Below is a small trained network, with its code and all its weights. Each question gives an input and a target symbol and asks what happens when units are switched off, that is, made to give their printed mean instead of their output.

import numpy as np


def w(rows, s, z=0):
    codes = np.array(rows[::2]) - 128.0
    scale = np.full(codes.shape[1], s)
    scale[-1] = z or s
    return codes * scale


def f(y):
    return np.maximum(y, 0)


def softmax(a):
    e = np.exp(a - a.max(-1, keepdims=True))
    return e / e.sum(-1, keepdims=True)


def log_softmax(a):
    a = a - a.max(-1, keepdims=True)
    return a - np.log(np.exp(a).sum(-1, keepdims=True))


def net(x, mask):
    ids = ['ΓΨαδημξ'.index(c) for c in x.split()]
    T = len(ids)
    res = E[ids] + P[:T]
    r = res
    for j in range(3):
        rows = slice(2 * j, 2 * j + 2)
        q, k, v = (r @ M[0][rows].T for M in (Q, K, V))
        z = softmax(np.where(np.tri(T) > 0, q @ k.T / 2**0.5, -1e9)) @ v
        o = O[0][rows]
        res = res + np.where(mask[j], z, o[:, -1]) @ o[:, :-1]
    y = f(res @ A[0][:, :-1].T + A[0][:, -1])
    res = res + np.where(mask[3:7], y, B[0][:, -1]) @ B[0][:, :-1]
    return log_softmax(res[-1] @ U[:, :-1].T + U[:, -1])


Q, K, V, O, A, B = {}, {}, {}, {}, {}, {}
E = w([
[2,92,161,114,147,112,76],'Γ',
[143,102,67,85,126,130,223],'Ψ',
[143,135,139,151,133,24,123],'α',
[59,129,131,109,101,182,180],'δ',
[116,74,152,117,180,148,71],'η',
[159,178,38,125,166,125,85],'μ',
[90,38,80,212,110,140,69],'ξ',
],0.024)
P = w([
[70,171,179,255,167,103,182],'0',
[116,112,157,190,128,140,108],'1',
[112,78,155,144,130,145,93],'2',
[111,63,142,110,136,157,90],'3',
[98,66,123,78,132,171,99],'4',
[83,76,115,43,132,179,106],'5',
[77,53,96,34,136,181,115],'6',
],0.009)
Q[0] = w([
[28,103,113,123,133,120,72],'head 0',
[158,58,108,169,93,174,127],'head 0',
[162,149,146,109,170,193,126],'head 1',
[115,56,100,181,95,98,3],'head 1',
[93,108,159,112,38,115,180],'head 2',
[84,53,55,202,99,165,117],'head 2',
],0.011)
K[0] = w([
[206,218,94,95,217,148,103],'head 0',
[43,114,58,20,102,111,133],'head 0',
[52,118,244,169,125,139,171],'head 1',
[115,137,31,28,151,68,40],'head 1',
[188,1,163,63,27,118,141],'head 2',
[98,140,91,15,141,234,50],'head 2',
],0.0074)
V[0] = w([
[162,218,61,151,204,138,27],'head 0',
[102,82,197,197,161,104,174],'head 0',
[31,172,111,68,254,221,79],'head 1',
[124,145,204,30,228,133,187],'head 1',
[193,169,67,206,254,58,222],'head 2',
[103,133,176,172,91,69,41],'head 2',
],0.007)
O[0] = w([
[245,117,81,125,113,60,94,199],'head 0',
[157,162,105,168,212,169,114,154],'head 0',
[191,99,153,211,211,205,115,237],'head 1',
[126,67,212,157,112,59,60,2],'head 1',
[161,2,121,143,148,188,140,48],'head 2',
[70,70,105,112,162,97,96,187],'head 2',
],0.0085,0.0081)
A[0] = w([
[225,78,156,38,99,141,42,5],'neuron 0',
[37,162,93,231,51,38,49,20],'neuron 1',
[58,1,179,100,54,187,92,73],'neuron 2',
[196,206,120,146,20,185,110,112],'neuron 3',
],0.0069,0.0034)
B[0] = w([
[6,162,198,165,174,111,158,201],'neuron 0',
[111,101,161,116,191,113,206,254],'neuron 1',
[192,165,122,71,148,145,119,182],'neuron 2',
[157,159,145,232,62,86,114,153],'neuron 3',
],0.014,0.0081)
U = w([
[149,133,124,49,163,40,137,95],'Γ',
[80,101,53,51,141,205,67,166],'Ψ',
[199,148,157,47,166,190,167,101],'α',
[131,162,162,142,82,119,76,193],'δ',
[108,154,197,127,182,136,105,3],'η',
[223,150,113,79,191,182,2,219],'μ',
[87,174,198,128,76,204,100,140],'ξ',
],0.0064,0.005)

Each question gives the input, a string of symbols that net reads in full, and the target symbol t.
The units are the heads (2 rows each of Q, K, V and O) and the neurons (one row each of A and B). Each row of codes is followed by its name. A weight is (code - 128) times the scale printed after its matrix; where a second scale follows, it is the last column's (O, A, B and U).
mask holds one flag per unit, heads first, then neurons. A switched-off unit (its flag False) gives its mean, the last column of its rows in O or B, instead of its output. The means were averaged over made-up inputs and are rounded, as every weight is.
A unit's drop is (log p(t) with every unit on - log p(t) with that unit switched off) / (log p(t) with every unit on - log p(t) with every unit switched off).
The circuit of an input: a set's keep is (log p(t) with only the set's units on - log p(t) with every unit switched off) / (log p(t) with every unit on - log p(t) with every unit switched off). Starting from all 7 units, units are removed one at a time, each time the one whose removal leaves the highest keep (on an exact tie, the one counted first), for as long as the keep stays at least 0.8.
units of the circuit, in order: the units of the circuit, biggest drop first
most important unit: the unit with the biggest drop
top k neurons: the k neurons with the biggest drops, biggest first
heads that matter: for each layer, one digit per head in row order, 1 if its drop is at least 0.15 and else 0, layers parted by /
drop of u: that unit's drop, to one decimal
input η Γ δ ξ ξ Ψ ξ, target α: top 2 neurons : neuron 2; neuron 1
input μ δ Γ ξ Γ μ μ, target η: units of the circuit, in order : neuron 0; head 0; head 2; head 1
input ξ ξ ξ δ, target ξ: units of the circuit, in order : head 2; head 0
input ξ μ δ η η, target η: most important unit : neuron 0
input ξ μ α, target μ: units of the circuit, in order : neuron 1; head 2; neuron 0
input μ δ ξ, target δ: units of the circuit, in order : head 0; head 2; neuron 3
input η ξ ξ μ Γ δ, target δ: top 2 neurons : neuron 3; neuron 1
input α ξ ξ δ ξ, target ξ: top 2 neurons : neuron 3; neuron 2
input δ ξ α μ ξ δ α, target μ: units of the circuit, in order : neuron 1; neuron 0
input ξ ξ μ ξ μ μ μ, target δ: heads that matter : 100
input Ψ α ξ ξ Γ Γ Γ, target η: units of the circuit, in order : head 2; head 1
input μ Γ ξ Γ μ, target η: drop of neuron 0 : 2.3
input μ δ η α Γ Γ, target Γ: drop of neuron 1 : 0.2
input η Γ ξ δ ξ, target ξ: drop of neuron 3 : 0.2
input α ξ α μ ξ, target μ: drop of head 2 : 1.0
